In the rows, zero is written as 128.
Each row has a class, written after it, and each block has its own classes.
[123 110 120 103 156 118 252 145 168  66 143 125 109 135 202 151 123 144
 199 112 148 109 159 133 116 118 142 126 119 112 108 133 107  94 108 144
  58 138  65 113  74 133 151 147 156 146 125 104 122 104 118 137 151 125
 120 155 116 112 113]	<44>
[136 149 111 146 118 111 128 186 121 168 127 146 127 148 167 150 126 127
  90 130 110 118  71 100 119 132 142 128 104 127 123 144 126 126  89 119
 145  94 123 134 133 122 121  72 126 117 139 115 124 132  85 142 118 109
 100 121 139 126 126]	<69>
[161 148 126 113 116 108 155 170 121 138 109  93 115 150  71 149 140 127
 149  99  95 142 141 157 140 100 150 134 128 139 144 124 134 130 113 137
 132 131 132 121 147 138 137 110 125 152 147 120  87 115 113 171 118 137
 107 131 131 187 108]	<69>
[142 128 124 121 133 128 172 136 142 118 143 131 125 133 168 144 109 133
 143 126 127 129 158 170 110 117 140 140 127  96 131 146 118 113  91 147
 101 116  90 140 122 129 120 106 153 117 120 111 120  74 117 111 140 127
 114 128 131 141 123]	<44>
[130 151 130 115 129  97 148 146 119 150 129 185 139 140 146 122 125 145
 164 121 116 110 124 124 140 115 132 124 101 159 131 115 140 132  78 133
 116 130 108 126 123 112 133 112 142 128 151 130 105 104 118 123 150 125
 129 136 118 119 126]	<44>
[143 125 133 122 151 108 130 191 148 137 135  90 147 133  62 150 129 134
 153 114 115 176 154 168 119 133 139 156 127 125 135 120 152 106 132 136
 128 135 151 133 149 142 143 126 117 150 138 117  99  97 111 160 116 150
  92 119 139 181 130]	<69>
[147 139 138 122 136 139  98 147 135 164 125 140 141 125  90 125 138 118
 117 129 122 139 149 155  80 119 129 129 128 138 146 119 126 180 104 124
 159 130 128 123 126 128 114  82 125 126 110 104 130 107 120 148 128 128
 131 204 134 166 113]	<69>
[134 135 113 109 139 104 158 152 143 119 152 104 131 130 101 136 104 150
  82 105 140 108 148 157 125 193 149 117 130  98 134 109 130 127 111 137
  77 146 102 126 131 128 150 116 122 130 151 102 133 105 132  96 142 106
 149 122 163 111 132]	<44>
[101 146 121  69 133 104 164 144 163 128 134 145 130 134 116 141 127 129
 163 121 139 104 150 176 130 136 145 139 133 116 143 133 135 106  89 140
  76  94 103 124 126 123 174  99 129 120 148 107 113  95 117 129 173 117
 127 131 172 142 124]	<44>
[176  98 110 142 139 115 110 186 140 133 157 135  90 122 158 141  88 169
  47 121 133 153  73 135 103 122 162 136 102  71 123 140 139 127  61 120
 122 144 109 110 135 141 106  45 117 126 137 108 150 110  89 122 114 142
  93 117 157 139 136]	<95>
[ 57 190 108  95 124 101 133 123 132 125 121 107 114 134 123 130 134 132
 168 126 159 102 137 115 113 139 138 125 118 126 118 117 134 128 107 136
  89 134 124 134  92 115 145 124 118 140 143 111 116 109 140 184 151  98
 118 107 159  94 122]	<44>
[113 175 124 108 127  97 131 173 136 164 124 126 143 123  77 129 137 144
 155 138  94 121 122 138 131 145 124 127 134 111 127  98 134 138 100 140
 153 125 119 129 116 126 122  82 120 143 120 100 109  83 117 138 129 110
 117 131 134 144 116]	<69>
[148  86 131 151 132 136 147 201 145 156 131 140 129 109 190 147 133 130
 128 109 124 175  91  83 124 106 129 144 112 117  84 150 101 132 136 112
 179 122 106 146 133 124 116 138 147 131 112 123 133 112 115 145 111 165
 105 144 114 135 118]	<95>
[ 67 214 118 132 114 114 152  83 132 125 137 121 130 120 171 117 140 128
 153 140  83 140  60  45 178 111 105 150 143 100 115 149 142 130 134 135
  91  91 105 120  77  92 141 127 115 135 193  95 132 118 130 149 161 116
 118 151 108  58  94]	<44>
[110 128 135 163 146  90 119 121 153 189 118 206 132 117 124 113 137  99
 116 139 131 147  92  75 115  87 105 134  90 155 161 136 107 106  83 122
 165 104 143 138 160 106 119 114 142 116 103 152 113 167 120 135 162 140
 146 132 127 112 123]	<95>
[115 186 120 113 116  96  86 170 131 152 133 108 117 145 183 149 136 121
 145 146 111 136  96 103 124 131 134 152 128 128 137 144 131 133 100 127
 119 130 134 147 131 117 111 108 112 128 120 122 112 128  94 159 133 141
  51 123 115 145 141]	<69>
[111  97 127 106 152 107 165 135 145 109 135 127 108 133 123 102 129 143
 160 115 147 104 162 165 125 150 143 135 107 125 124 127 152 107 105 135
  77 129 103 115 135 124 175 127 133 126 161  89 100 110 118 116 162 126
 128 138 136 114 134]	<44>
[137  94 140 149 124 146 117 138 132 144 136 158 141 100 232 121 112  99
 148 141 156 126 148 133 123  84 101 128 138 148 130 124 124 147 113 115
 140 116 116 138 132 140 100 123 144 112 110 148 124 138 119 140 110 154
  98 122  95 171 122]	<95>
[105 158 100 109 112 124 185 141 123 104 137 111 121 112 222 152 149 131
 181 139 121 116 103 111 155 128 134 151 140 114 109 123 137 121 103 140
  82 125  77 143 116 142 136 139 128 135 135  98 113 107 122 134 137 127
  96 141 104 108 136]	<44>
[127 140 118 122 136 118 181 123 144 123 131 126 124 131  90 145 117 134
 133 115 125 132 130 127 142 134 141 130 129  80 140 110 132 117 110 132
  87 127 112 121 122 117 165 113 132 126  97 116 117 108 124 111 134 116
 162 134 113 124 110]	<44>
[157 128 135 133 146 121 143 172 130 167 137 139 108 131  32  97 143 168
 122 105 141 138 151 174 107 113 140 124 107 155 103 113 101 135 177 118
 192 151 137 114 123 131 134 153 118 137 130 130 138 150 142 114  96 105
 169 112 145 101 111]	<95>
[150  94 121 136 151 136 238 125 117 102 131 128 137 121  52 114 130 157
 128 114  98 165  97 109 162 109 132 138 101 113 110 166 143 115 147 147
 108 104 125 106 120 139 153 141 140 139 137 101 124 128 123 121 141 120
 151 159 109 116 110]	<44>
[ 64 195 115  97 128  63 108 134 181 166 120 146 120 110 171 122 130 107
 167 136 128 128 117 115 114 116 118 142 129 131 137 116 111 112  53 126
 122 103 100 154  97 100 137  85 144 117 125 108 108  86 113 131 186 127
 113 127 148 133 134]	<95>

A new block, with new classes.
[137 103 130 104 146 101 154 135 150 139  96 118 124 152 143 141 194 130
 121 127 114 138 136 155 148 115 134 182 128 123 124 131 131 122 116 108
 149 126 154 133 127 107 120 154  89 141  88 139 123 135 132 112 104  86
  88 125 151  67 159]	<59>
[110 101 137 108 137 104 152 116 136 127 119 134 124 146 108 126 145 126
 123 107 116 167 132 138 114 127 131 132 127 118 131 146 119 121 126 116
 135 125 129 127 137 112 117 149 118 128  99 142 140 133 132 147 117 124
 125 122 117 135 126]	<78>
[127  88 116  99 142 101 128 142 137 128 109 136 132 148 171 169 172 143
 132 130 125 131 101 152 121  99 132 191 132 135 134 150 137  90 103 117
 158  91 128 143 117 135 134 166  81 136 114 130 126 139 121 121 134 127
  87 146 168  99 171]	<59>
[127 130 120 111 129 116 118 133 134 125 146 137 122 135  96 128 122 115
 124 136 121 122 121 129 127 106 130 136 129 133 123 141 120  87 123 118
 142 106 137 131 118 102 132 136 121 113 126 128 143 119 151 143 123 147
 133 127 111 135 141]	<78>
[ 93 116 100 124 127 131 132 122 141 138  99 100 106 153  96  62 116 116
 157 123 182 128 142 143 134 160 132  69 127 124 115 104 103 192 131 122
 103 125 145  91  83  91 133 132 142 104 161  74  88 124 113 117 112 127
 147 121 138 130  94]	<59>
[ 98  84  92 115 132 127 151 128 162 150  94 100  89 200  45 142 130 164
 118 135 137 146 145 179 123  88 117 129 164 148  80 185  61 194 124 205
 122  35 155  94 100  79 183 157  61  53  83 169 154 132 130 221  99 136
 116 126 111 138 172]	<59>
[137 131 127 145 120 138 147 119 131 130 139 137 121 116 148 122 150 133
 154 114 130 131 128 181 126 137 130 133 119 123 141 112 156 137 143 119
 138 146 120 135 133 122 119 166 129 141 112 113 125 149 128 120 116 113
 130 133 126 126 110]	<78>
[129 126 135 159 147 146 157 130 142 132 131 152 131 122 104 100 181 116
 120 121 123 157 130 116 109 136 138 141  97 129 129 128 138 143 136 112
 148 128 129 136 135 119  85 190 136 154  78 129 143 147  97 152 127 114
 122 142  96 138  86]	<78>
[133 131 126 104 124 123 175 150 125 140 124 113  98 134  67 118  81 125
 110 121 127 121 133 118 137  97 115 107 133 160 101 161 100 144 129 159
 148  97 158 124 119  90 172 124 125  73 138 115 134 121 130 138 101 139
 132 144 102 141 148]	<78>
[ 86  72  47  73  95  83 146 125 168 128  97  96  90 196  35 149  87 155
 112 133 146 136 157 171 123  98 127  87 181 161 109 191  37 201 121 137
 112  35 152  73  84  91 186 103  74  35 141 163 136 111 121 195 113 122
 137 127 108 171 173]	<59>
[147 146 160 152 146 146 135 115 102 144 170 125 133 118 140 103 162 111
 120 131 115 128 115 132 120 123 134 137  98 132 135 111 156 104 119 114
 178 173 142 151 168 117  80 152 139 186 102 105 128 138 133 119 116 122
 110 125 163 131  97]	<78>
[117 118 134 109 117 114 137 135 117 131 136 130 110 147 100 116 118 126
 126 147 109 120 137 128 113 108 128 122 102 138 125 148 121 113 122 131
 143 115 171 113 124 112 118 121 118 133 124 114 130 126 143 150 142 129
 115 135 137 125 115]	<78>
[ 89  83  98 113  81 116 137  96 168 146  65 100 108 156 152 108 181 165
 131 134 163 159 134 188 101 145 135 130 132 103 131 148 110 196 123 101
 102 134 116  94  88 156 129 162 100 125 106 162 102 108 115 137 115 137
 102 108 166 101 137]	<59>
[ 97 111 104 115 131 125 138 129 160 136 126 125 115 181 105 109 157 135
 125 138 139 135 123 141 139 141 132 109 124 136 118 143 151 159 122 135
 135 110 152 122 118 122 140 132 110 116 116 100 125 114 127 129 108 102
 109 112 128 104 126]	<78>
[124 127 127 124 130 122 128 134 138 135 143 132 133 151 159 125 142 112
 133 136 127 128 121 132 137 124 128 137 125 131 125 142 106 129 114 132
 134 147 135 135 126 123 127 141 132 137 115 115 133 115 135 116 121 122
 120 116 134 116 136]	<78>
[123 147 126 116 129 112 154 143 143 141 141 121 108 132  65 131 109 109
 133 134 126 123 137 101 141 102 133 114 133 149 137 149 109 129 134 139
 156  81 157 115 137 105 166 118 102  85 131 101 149 122 132 131 114 122
 144 134 114 148 127]	<78>
[ 96  89  66 118  92 113 110 130 168 131  99 121 112 154 117 153  84 156
 131 124 149 149 142 145 125 151 147 112 127 137 132 132  87 135 128 125
  91 100 106 109 113 163 140 114 111 110 142 127 130 143 137 169 177 152
 146 115 108 189 122]	<59>
[124  89 126 135 153 122 146 129 137 139 111 119 130 142 155 115 174 126
 140 148 137 141 126 151 138 129 127 155 131  99 124 130 132 126 125 112
 123 145 130 125 104 126 125 152  88 135 105 130 126 146 110 110 115 117
 118 129 149 104 137]	<59>
[110  81  90  90 124  97 153 125  92 118 109 117  99 170  47 113 124 126
 121 129 133 136 114 158 132 125 132 102 141 150 114 151  85 146 131 120
 134  78 168 104 113  73 140 136 100  77 121 160 130 120 130 178 102 140
 117 146 119 141 139]	<78>
[ 96 123 102 122 139 123 127 138 151 131 105 113 110 135 115 133 133 147
 148 135 149 135 139 149 128 132 127 113 131 140 117 125 124 165  79 131
 127  75 146 113 105 122 133 142 125  93 133 105 110 129 117 123 124 133
 128 129 121 138 115]	<78>
[136 151 143 104 144 110 159 144 152 123 147 132 124 133  99 120 123 127
 107 125 106 118 137 117 122  86 129 148 139 138  89 153 131 122 116 137
 165 106 158 147 134  93 134 125 124  98 127 118 143 124 125 126  91 125
 123 144 115 132 134]	<59>
[118 130 130 113 131 130 113 134 114 122 133 113 144 129 115 121 106 128
 131 125 135 104 143 117 129 121 128 119 125 132 133 128 126 116 136 130
 136 113 151 116 112 129 139  96 131 111 164 107 127 121 149 112 134 124
 129 129 135 110 119]	<78>
[ 92 110 144 156 109 109 181  57 135 151  75 130 112 149  79  77 160 149
 116 131 144 140 119 162 115 134 104  71 147 122 101 150  89 221 134 118
  99 115 124  84 112  89 108 145 147 122 106 171  98  91 117 160  66 131
 137 129  93 142  91]	<59>
[114 112 132 126 101 109 166 132 141 143 131 132 120 158  99  88 141 127
 141 132 118 131 137 146 124 119 134 121 110 143 119 133 123 144 128 130
 140 112 167 125 122  94 124 156 123 109 118  85 126 127 128 131 106 125
 114 134 117 132 107]	<78>
[106 122 119 103 129 126 110 140 125 128 146 120 133 143  96 104  99 127
 131 125 130 113 134 125 138 110 144 112 132 145 113 131 113 106 110 135
 126 104 160 104 116 110 140  94 129 107 163  96 119 132 139 118 124 136
 120 116 129 118 132]	<78>
[142 128 133 132 135 139  88 141 146 118 121 112 135 142 175 106 124 146
 154 128 154 133 127 121 138 160 137 120 123 114 153 109 132 125 125 125
  99 150  91 113 109 178 150 113 126 140 154 120 103 132 123 114 156 135
 134 123 150 121 145]	<59>
[103 113 114 114 133 111 132 133 149 130 103 105 118 166  96 115 101 145
 139 133 136 130 133 148 133 131 139 109 137 134 131 138 111 157 134 121
 118 108 140 114 107 138 151 146 116  99 135 123 109  91 119 137 113 148
 121 126 133 128 132]	<59>
[100  95 110 102 104 105 110 119 140 132  88 104 122 156 145 142 154 152
 114 131 149 145 131 161 118 143 117 139 150 114 124 108 100 175 117 117
  92 124 111 108 109 141 139 126 103 118 146 155 104 116 128 131 120 131
 118 116 155 101 162]	<59>
[115 112 124 103 129 122 123 133 127 138 139 128 141 139 134 122 126 125
 135 127 126 123 134 127 115 111 131 105  95 138 113 123 135 110 118 132
 130 129 148 158 125 135 130 109 118 143 164  86 135 131 124 121 125 128
 119 125 133 117 135]	<78>
[131 122 130 117 129 122 137 153 118 135 123 124 124 130 119 118 130 122
 126 122 129 126 125 130 125 125 133 125 129 128 125 122 114 124  67 122
 129 103 156 120 120 113 148 132 109 114 129 115 120 118 132 115 120 133
  85 126 125 117 120]	<78>
[103 108 101 124 115 115 148 101 128 135 100 112 102 164  78  90  95 139
 120 125 149 117 145 156 117 141 144  79 149 136 122 140  92 175 126 193
 105  98 155  93 104 102  35 118 139 100 142 107 101 112 144 165 110 137
 147 128 101 152 119]	<59>
[120 141 125 133 103 122 145  93 132 123 108 117 115 132  51  92  71 125
 127 113 146 129 134 133 121 140 126  55 147 146 125 138 114 180 120 136
 122  96 137  97 108  97 127 115 140 100 137 160 119 104 129 166  97 140
 184 135  97 162  95]	<59>
[128 148 134 138 143 132 126 158 131 118 154 118 117 123 128 134 107 127
 137 133 132 123 127 106 164 138 133 130 130 125 123 106 116 110 125 137
 135 129 138 149 133  35 145 124 140 105 140 107 132 131 136  92 154 133
 126 134 122 128 143]	<78>
[132 106 108 107 112 118 129 154 209 139 143 120 113 136  94 126  99 137
 135 133  98 121 134 118 129 115 147 116 121 165 126 127 119 129 125 141
 125 101 169 132 126 117 152 104 101  70 148  90  83 137 122 128 138 133
 122 135 125 113 138]	<78>
[136 121 138  92 140 106 166 146 116 124 143 112 107 147  50 112 103 115
 102 136 106 120 130 121 130  83 103 113 145 136 108 171  86 130 120 138
 160  86 168 129 133  75 160 110 102  74 141 131 144 121 143 144  94 130
 134 143 101 127 185]	<78>
[124 139 145 140 164 108 163 110 124 125 105 110 101 156 100  93 175 133
 121 142 137 143 122 163 125 136  97 130 151 109  98 126 117 199 112 124
 144 135 141 101 125  89 128 183 121 113  91 139 115 113 115 124  60 111
 110 136 126 118 123]	<59>
